cols: X U D E C J F P
[141 155 132  98 138 101 120 114] = S
[134 115  97 120 109  97 126 179] = H
[149 134 146 121 109  97 126 186] = K
[122  72  97 119 145 170 144 139] = Y
then: [146 121 109] : [97]
asked: [134 115  97 120 109  97 126 179] : H
tail: [ 97 119] : [145 170 144 139]
present: [146 121] : yes
then: [146 121 109  97] : [126]
tail: [120 109  97 126] : [179]

cols: tidig defel detel dusu zopo daka
[146  83 207 129 131 153] = T
[109 126 130 159 120 113] = B
[170 139 184 163  92 143] = W
[139 139  94 121 116  94] = N
[159  96 209 153 119 172] = A
[146  83 207 129  81 153] = M
[117  96 209 153 118 172] = Z
tail: [129  81] : [153]
present: [118 153 209  96 117] : no
tail: [139  94 121] : [116  94]
tail: [ 94 121] : [116  94]
tail: [130 159] : [120 113]
present: [207 129 131] : yes
col: [130 184  94] : detel

cols: R V G Q
[138  87 115 135] : Fumed
[126 148 151 116] : lal
[110 115 127 117] : gesig
[167  48 116 138] : Letip
[167  48 116 125] : geve
[126 148  91 116] : nud
[132 135 139 110] : Zul
[143  70 108 144] : namud
[111 155 107 144] : renil
tail: [148  91] : [116]
present: [148 151] : yes
col: [ 87 148 115  48  48 148 135  70] : V

cols: teke Tev Madem zava deto nir fidor vogan raru
[144 193 129 140  50 138 124  55 127]  duv
[ 27 142 127 113  87  49 132 112 121]  Tolo
[152  71 149 123 229  54 153 207 139]  Sem
present: [144 193 129] : yes
len: [144 193 129] : 3
present: [153 207 139] : yes
present: [144 193 129 140] : yes

cols: tukan tal lebo foso poza fiv pel Zibuk
[136 134 116 217 101 128 219 117] = sak
[128  82  59 123  80 124 211 133] = panun
[136 134 217 116 101 128 219 117] = tofa
len: [128  82] : 2
len: [136 134 217 116] : 4
present: [217 116 101] : yes
then: [134 217 116] : [101]
col: [ 80 101] : poza

cols: lideg zigep Pido Pes tabo zubi
[137 147 125 165  93 201] = gine
[123 146 125 164  66 226] = guk
[107 147 125 165  93 201] = siner
len: [137 147 125 165  93] : 5
tail: [123 146 125 164  66] : [226]
len: [123 146 125 164  66 226] : 6

cols: Rafun buni dedel gub Mebeb
[127 158 121 119 141] = rezit
[132 169  48 170 152] = sif
[158 127  48 170 152] = Kog
then: [127 158] : [121]
len: [158 127  48 170] : 4
tail: [127 158 121] : [119 141]
tail: [127 158 121 119] : [141]

cols: Zore Rilo nunel kazab Doba vokug
[138 108 118 131 215 117] = parev
[138 108 118 131 215  97] = sim
[123 108 118 131 215  97] = foru
len: [138 108 118 131 215  97] : 6
asked: [123 108 118 131 215  97] : foru

cols: fiti denun Ruro maz
[134 127 131 130] -> pomi
[178 137 129 127] -> gitaf
[ 43 133 127 126] -> des
[178 133 128 132] -> risiz
[ 43 124 127 126] -> res
[131  70 131 142] -> Goza
[124 132 129 134] -> lam
[178 132 129 127] -> tekam
tail: [178 132] : [129 127]
then: [124 132] : [129]
col: [124  70 132 132] : denun

cols: tet gifuz mimad gatub
[ 72 114 136  82]  bib
[141 196 137 101]  laz
[ 97 116 125  61]  zovib
[136 129 131  61]  bago
[129 136 119  55]  Mefa
[142 197 137 107]  fos
[110 196 151 133]  Sir
len: [110 196] : 2
then: [129 136] : [119]
len: [ 72 114 136] : 3

cols: Katul vonap Mar Teg
[ 91  62 183 204] -> bomum
[116 151 122  90] -> zared
[226 135 142 131] -> buti
[ 46 165  81  77] -> gos
[166  62 184 204] -> zopeb
[ 59 124 145 167] -> Sol
len: [226 135 142 131] : 4
present: [167 145 124  59] : no
tail: [226 135] : [142 131]
len: [46] : 1
tail: [91 62] : [183 204]

cols: gul Ker mev Fud sebi bik
[158 137 106 135 127  85]  sasuz
[ 89 119 175 126 119 115]  ribo
[100 104 129 175 127 156]  Pizi
[176 119 129 126 157 115]  Finup
[112 111 129 174 127 155]  fase
[ 89 127 154  95 113 115]  Sul
[144 119 129  68 132 152]  Kif
[144 132  85 136 117 108]  bim
[201 119 129 125 170 115]  kab
present: [112 111 129] : yes
len: [158 137] : 2
present: [158 136 106] : no
tail: [112 111] : [129 174 127 155]
len: [ 89 127 154  95] : 4
len: [ 89 119 175 126] : 4

cols: Sas Fop lega Gukuz tizu pov
[136 127 129 129 128 125] = dak
[118  93 147 161 152  78] = susus
[139 127 129 129 129 123] = Zek
[ 89  93 147 161 152  77] = Dupub
[132 120 132 121 126 129] = vov
[152  62 162  86 124 146] = narub
[144  56 137  93 138 165] = fidid
[151  77 158  90 119 137] = betes
[123 120 132 133 131 121] = Difu
[109 110 137 144 140 102] = dumaf
[141 127 129 129 129 123] = boz
[151  37 165  97 141 161] = vufa
then: [137 144] : [140]
len: [141 127 129 129] : 4
asked: [132 120 132 121 126 129] : vov
tail: [141 127 129] : [129 129 123]
col: [136 118 139  89 132 152 144 151 123] : Sas
col: [ 89 132 152 144 151 123 109 141 151] : Sas
col: [ 93  90 133] : Gukuz

cols: bazit nerup tife perik Bute lalo dulal bige pino
[120 171 100 138 140 113 145 128 159] -> zibop
[126  90 125 140  65 110  72 126 104] -> zos
[133  98 148 129  93 130 126 132  99] -> Sez
[144  87 140 129  93 139 148 150 153] -> Lep
[128  98 148 145 140 130 126 132  99] -> kipa
[115 104 127 127 170 136 111 142 166] -> tezu
[144 112 140 129  93 139 148 150 153] -> Pifad
asked: [144  87 140 129  93 139 148 150 153] : Lep
col: [140  65  93  93 140 170] : Bute
col: [142 150] : bige
tail: [ 93 130 126] : [132  99]
len: [133  98 148 129  93 130 126 132] : 8

cols: molo Tob Rit raz
[169 140 121  92] -> tudas
[148 115 126 138] -> nub
[115 137 132 166] -> lak
[169 115 138  92] -> Mured
[148 115 138 212] -> pag
asked: [148 115 138 212] : pag
asked: [169 115 138  92] : Mured
col: [115 169] : molo
then: [140 121] : [92]
present: [148 115] : yes

cols: nurar mos Tukug vabuv nam vos kur bir mitis
[126 156 106  92  76  64 161  86 137]  nar
[119 159 141 114 124 103 136  93 141]  ton
[ 78 100 192 222  92 135 173  91 225]  rep
[102 127 162 165 122 129 144 108 167]  bul
[132  87 123 156 131 156 127 168 122]  kade
[158 128  71  79 104 104 129 143  87]  duzom
[152 164  88  59 115  85 128 114  94]  likuv
[117 136 114 123  56  76 172  80 165]  vok
[132 166 103  82  86  75 145  80 129]  Vadu
[144 118 122 122 166 155 106 167  97]  vikek
[111 158 141 128  95  90 153  69 169]  Kulit
[151 129 103  94 153 132 110 163  82]  Vel
then: [ 78 100 192 222] : [92]
len: [126 156] : 2
tail: [123  56] : [ 76 172  80 165]
col: [159 100 127] : mos
present: [ 71  79 104 103 129] : no
present: [115  59  88 164] : no
tail: [126 156] : [106  92  76  64 161  86 137]

cols: losak mumen manev kido nis dag fufi
[ 93 134  94 129  62 152 111] -> dop
[120 147  92 126  60 104 113] -> git
[112  70 115 127 197  70 122] -> netum
[168 164 105 121  34 141 108] -> Fivo
[ 71 125 110 130  58 177 112] -> gofi
[ 76 147 107 131  33 141 118] -> volub
[ 71  50 103 132 198 141 116] -> ziki
[103  58 106 130 192 163 113] -> Zap
[165 152 129 130  70  94 126] -> gelif
[203  87 130 131 182 156 120] -> tosus
present: [156 182] : no
then: [ 87 130 131 182 156] : [120]
then: [ 62 152] : [111]
tail: [ 33 141] : [118]

cols: zivul masi gakof puval
[158 132 230 146] -> vazu
[153 214  36 126] -> Dal
[153 214 110 176] -> Gizo
col: [126 176] : puval
then: [158 132] : [230]

cols: lofez puno gik Tula poku rig tase
[148  97 140 178  53  85 171] = nudan
[154 124 169 125 102 105 153] = Tir
[ 80 148 114 117 145 121  58] = fus
col: [ 53 102] : poku
col: [171 153] : tase
col: [ 85 105] : rig

cols: Bag gizar muvu ziga dega
[148 134  64 171 133] = demub
[126 144 129  93 168] = gaso
[126 144 129  34 205] = kaser
[126 144 130  34 142] = Migut
asked: [148 134  64 171 133] : demub
tail: [148 134] : [ 64 171 133]
present: [171  64 134] : no
tail: [129  34] : [205]
len: [148 134  64 171 133] : 5

cols: vuzud muke siso Nole fuzi sati Gupev Kibi pomes
[129 134 124 107 141 133 106 119 140] = Zavod
[115 115 121 122 139 132 109 113 156] = miga
[122  98 136 130 142 139 118  89 128] = nup
[129 134 125  89 118 130 142 139 140] = Sapeb
[122  98 136 130 142 139 105 125 122] = mab
then: [130 142 139 118  89] : [128]
len: [129 134 124 107] : 4
then: [115 115 121 122 139] : [132]
present: [115 115 121 122] : yes
col: [130  89 130] : Nole
col: [139 130 139] : sati

cols: Vilok lora bemes sako
[185  33  40  46] : Vab
[214  32  40  46] : Nekaz
[127  69  40  54] : moten
len: [127  69] : 2
tail: [32 40] : [46]
then: [32 40] : [46]

cols: retil keke nimu pon dele fug
[149 145 145  67 133 130]  fito
[171  76 151  89 115 161]  Tira
[134 137 143 145  99  67]  tafo
[130 154 151 135 123  82]  Telo
[113 182 113 115 188 113]  miru
[126  97 117 140  88 134]  vazi
[138 106 134 162 106 104]  Disaz
[ 83 186 126 166 124  53]  Zat
[121 108 124 165 110 111]  meda
col: [134 126 124] : nimu
col: [113 126] : retil
col: [143 151] : nimu

cols: bos nudu mufad Dut pasuv leg Nitog tafi
[211  62 162 106 213 187 109 223]  mozun
[124 137 137 133 128 135 135 130]  Laliz
[138 133 128 135 133 143 143 125]  lapos
then: [137 137 133 128] : [135]
col: [124 138] : bos
len: [138 133 128 135 133 143 143 125] : 8
len: [124 137 137] : 3
then: [137 133 128 135] : [135]
col: [162 137] : mufad

cols: favu pidet zafar kozo Tafe
[113 123 116 111 122] = Sib
[130 137 131 124 127] = zok
[114 149 139 131 130] = rifo
[155 122  83 130  96] = buri
[137 198  48 128 124] = kide
[134 121 132 141 115] = sisud
[125 140 159 135 121] = viget
[135 123 123 130 119] = Viv
[115 114 121 118 114] = ritof
[127 140 160 131 130] = geb
[144 115 110 140 109] = kupig
col: [121 119 114 130 109] : Tafe
tail: [149 139 131] : [130]
col: [132 159 123 121] : zafar
col: [114 155 137] : favu
present: [148 139] : no
tail: [140 159] : [135 121]
present: [131 129] : no

cols: modan disu piz dimop lamaz
[ 62  45 177  57 154] -> Vopur
[122 154 117 208  58] -> Muru
[116 126 158 152 141] -> lodok
[133 122 129 122 131] -> nuz
[201 126  92 173  34] -> mukil
[115 126 158 152 141] -> kika
col: [ 58 141] : lamaz
tail: [122 154] : [117 208  58]
col: [ 57 208 152 122] : dimop
tail: [133 122 129 122] : [131]

cols: tabiv Lefu Tezod nasi
[102 155 154 133] -> Zados
[143 113 130 161] -> nupa
[137 161 146 113] -> nop
[ 78 133 120 104] -> bubi
[168 109 145 159] -> nirek
[168 109 158 159] -> potu
[ 77 128 117 205] -> vap
col: [102 143] : tabiv
col: [120 145 158 117] : Tezod
present: [109 146 159] : no
present: [158 109 168] : no
len: [168 109 145] : 3

cols: lide kuzu gomem bulub
[163 148 170 149] : Zoki
[112 217 145 165] : lig
[193 143 165 134] : Podu
[ 65 195 130 126] : maro
[183 140 189 176] : Mivir
[ 91 227 142 165] : Rerod
col: [145 165] : gomem
len: [ 91 227 142] : 3
len: [112] : 1
tail: [193 143] : [165 134]

cols: sef Kot vil Tupor nena zufed gumeg
[139 164 227 111 100 103 162]  gofek
[157  78 157 144  73 142 192]  Fip
[163 139 169  40 152  81 109]  kanis
[157  78 157 144  56 142 192]  Nogon
[157  78 156 144  75 118 121]  per
[ 85 128  96 116  28 146 153]  mulom
len: [157  78 157 144  56] : 5
len: [139 164 227 111 100 103 162] : 7
then: [ 56 142] : [192]
tail: [ 96 116  28 146] : [153]

cols: rari sal Dapo Fatek tugod Simo
[123 114 185 169  53 170] : rif
[ 48  58  65  58 156 142] : mozuv
[123 114 185  72 106 180] : vom
[ 94 123  48  58  64 196] : Foz
then: [58 65] : [58]
len: [123 114 185 169] : 4
present: [ 53 169 185] : no
col: [170 142] : Simo
asked: [ 94 123  48  58  64 196] : Foz
then: [185  72] : [106]
then: [48 58 64] : [196]

